Below are the code and all the weights of a small trained network. Each question names an input and a class and asks about switching units off, where a switched-off unit gives its printed mean instead of its output.

import numpy as np


def w(rows, s, z=0):
    codes = np.array(rows[::2]) - 128.0
    scale = np.full(codes.shape[1], s)
    scale[-1] = z or s
    return codes * scale


def f(y):
    return np.maximum(y, 0)


def log_softmax(a):
    a = a - a.max(-1, keepdims=True)
    return a - np.log(np.exp(a).sum(-1, keepdims=True))


def net(x, mask):
    res = np.array(x, float).reshape(1, 7) / 4 @ E
    y = f(res @ A[0][:, :-1].T + A[0][:, -1])
    res = res + np.where(mask, y, B[0][:, -1]) @ B[0][:, :-1]
    return log_softmax(res[-1] @ U[:, :-1].T + U[:, -1])


A, B = {}, {}
E = w([
[87,108,64,120,113,135,161,125,140,188],'x0',
[97,16,163,88,139,151,74,89,72,136],'x1',
[65,115,121,116,202,141,168,72,151,129],'x2',
[124,102,210,170,98,142,199,153,46,206],'x3',
[204,120,105,159,162,83,131,91,148,88],'x4',
[163,105,153,106,112,64,80,158,133,227],'x5',
[180,120,165,251,179,149,97,209,136,90],'x6',
],0.014)
A[0] = w([
[181,134,132,133,133,110,96,177,119,162,253],'n0',
[182,100,121,167,148,142,139,102,148,9,177],'n1',
[131,60,138,136,127,120,144,112,136,189,128],'n2',
[116,204,92,162,156,133,114,96,174,69,161],'n3',
[125,79,118,145,124,128,150,84,116,136,116],'n4',
[72,61,126,95,128,162,146,101,91,161,232],'n5',
[132,58,121,136,119,102,143,54,106,210,126],'n6',
[41,94,120,97,115,211,85,95,65,101,129],'n7',
[197,82,132,173,144,97,93,184,102,93,200],'n8',
[186,85,118,131,127,90,59,143,138,122,100],'n9',
[118,208,59,161,144,118,168,137,174,100,189],'n10',
[146,141,102,64,95,95,147,101,90,183,236],'n11',
[73,135,127,152,136,132,115,176,78,209,167],'n12',
[169,154,88,190,58,158,159,192,169,135,135],'n13',
[169,136,130,99,145,96,134,87,137,67,196],'n14',
[178,114,190,185,142,148,127,153,83,119,134],'n15',
[167,141,168,187,142,168,139,173,78,103,148],'n16',
],0.013,0.0045)
B[0] = w([
[130,102,76,202,80,122,51,159,149,165,209],'n0',
[169,73,107,78,137,131,140,135,42,12,245],'n1',
[139,117,154,121,205,85,149,170,157,199,190],'n2',
[131,138,94,94,187,78,181,74,151,43,243],'n3',
[150,72,155,109,148,112,146,97,108,119,165],'n4',
[67,58,140,101,166,163,183,62,138,164,228],'n5',
[167,72,138,68,170,14,155,105,105,213,214],'n6',
[7,96,182,53,102,229,129,106,167,114,216],'n7',
[159,46,136,172,130,147,86,205,105,59,237],'n8',
[109,47,65,119,123,108,22,144,169,130,196],'n9',
[108,182,47,128,161,122,175,190,186,106,251],'n10',
[159,213,131,58,57,109,82,53,85,220,214],'n11',
[88,87,156,183,119,128,172,127,171,204,219],'n12',
[52,140,73,138,113,115,144,244,80,134,228],'n13',
[148,176,125,53,125,85,89,85,90,44,204],'n14',
[247,154,255,192,111,191,143,196,82,131,233],'n15',
[202,153,170,159,135,211,181,171,60,137,238],'n16',
],0.0085,0.02)
U = w([
[169,213,118,80,46,85,83,78,114,147,174],'0',
[180,155,188,200,107,158,139,170,119,171,139],'1',
[120,196,57,142,119,98,183,185,139,126,254],'2',
[201,119,156,148,126,158,141,154,41,59,24],'3',
[176,71,111,143,126,107,2,160,147,100,114],'4',
[157,97,158,104,146,59,148,93,123,176,74],'5',
[160,179,93,97,166,87,150,87,179,41,75],'6',
[76,94,161,90,123,216,143,91,153,114,177],'7',
],0.012,0.0025)

Each question gives the input, the list of numbers given to net, and the class t.
The units are the neurons (one row each of A and B). Each row of codes is followed by its name. A weight is (code - 128) times the scale printed after its matrix; where a second scale follows, it is the last column's (A, B and U).
mask holds one flag per neuron, in row order. A switched-off neuron (its flag False) gives its mean, the last column of its row in B, instead of its output. The means were averaged over made-up inputs and are rounded, as every weight is.
A unit's drop is (log p(t) with every unit on - log p(t) with that unit switched off) / (log p(t) with every unit on - log p(t) with every unit switched off).
The circuit of an input: a set's keep is (log p(t) with only the set's units on - log p(t) with every unit switched off) / (log p(t) with every unit on - log p(t) with every unit switched off). Starting from the 12 units with the biggest drops (on a tie, the unit counted first), units are removed one at a time, each time the one whose removal leaves the highest keep (on an exact tie, the one counted first), for as long as the keep stays at least 0.8.
units of the circuit, in order: the units of the circuit, biggest drop first
k most important neurons: the k neurons with the biggest drops, biggest first
drop when u is switched off: that unit's drop, to one decimal
input [-4,8,8,-1,-5,7,7], class 7: units of the circuit, in order -> [n7]
input [-7,-6,-1,3,-8,-1,7], class 1: 2 most important neurons -> [n14; n15]
input [6,-3,-6,-1,-2,7,-1], class 0: 3 most important neurons -> [n11; n8; n10]
input [-1,-4,-6,-3,0,-1,1], class 2: 2 most important neurons -> [n13; n10]
input [2,7,3,2,-3,7,6], class 5: 2 most important neurons -> [n6; n5]
input [4,5,-7,1,2,-2,-5], class 5: 2 most important neurons -> [n6; n11]
input [3,-2,-5,-1,-1,3,5], class 4: 3 most important neurons -> [n9; n8; n0]
input [3,6,8,-2,2,3,5], class 5: 2 most important neurons -> [n6; n2]
input [-5,5,-4,5,-3,7,-1], class 1: 3 most important neurons -> [n15; n3; n0]
input [-1,-4,8,-6,-4,7,3], class 6: 2 most important neurons -> [n13; n3]
input [0,0,-7,-2,-2,7,-3], class 0: 3 most important neurons -> [n11; n8; n1]
input [-6,-2,8,5,-2,2,7], class 1: 3 most important neurons -> [n3; n14; n15]
input [-6,3,-1,-4,6,0,0], class 4: 2 most important neurons -> [n9; n16]
input [-4,2,0,1,-4,1,-5], class 7: units of the circuit, in order -> [n7]
input [5,6,-2,4,-8,3,-1], class 5: 3 most important neurons -> [n6; n2; n11]
input [-5,-7,0,-4,-1,-3,3], class 6: 2 most important neurons -> [n3; n10]
input [0,-4,-2,-5,-4,7,-1], class 0: 3 most important neurons -> [n8; n11; n1]
input [-8,-3,-4,-4,1,0,-1], class 6: drop when n3 is switched off -> 1.1
input [8,-3,-7,8,3,4,-3], class 5: drop when n6 is switched off -> 0.7
input [-4,7,5,-8,2,-6,0], class 6: units of the circuit, in order -> [n3]
input [6,-5,1,-8,-3,-1,-4], class 6: drop when n3 is switched off -> 1.2
input [5,-3,1,3,3,3,8], class 1: drop when n14 is switched off -> 0.0
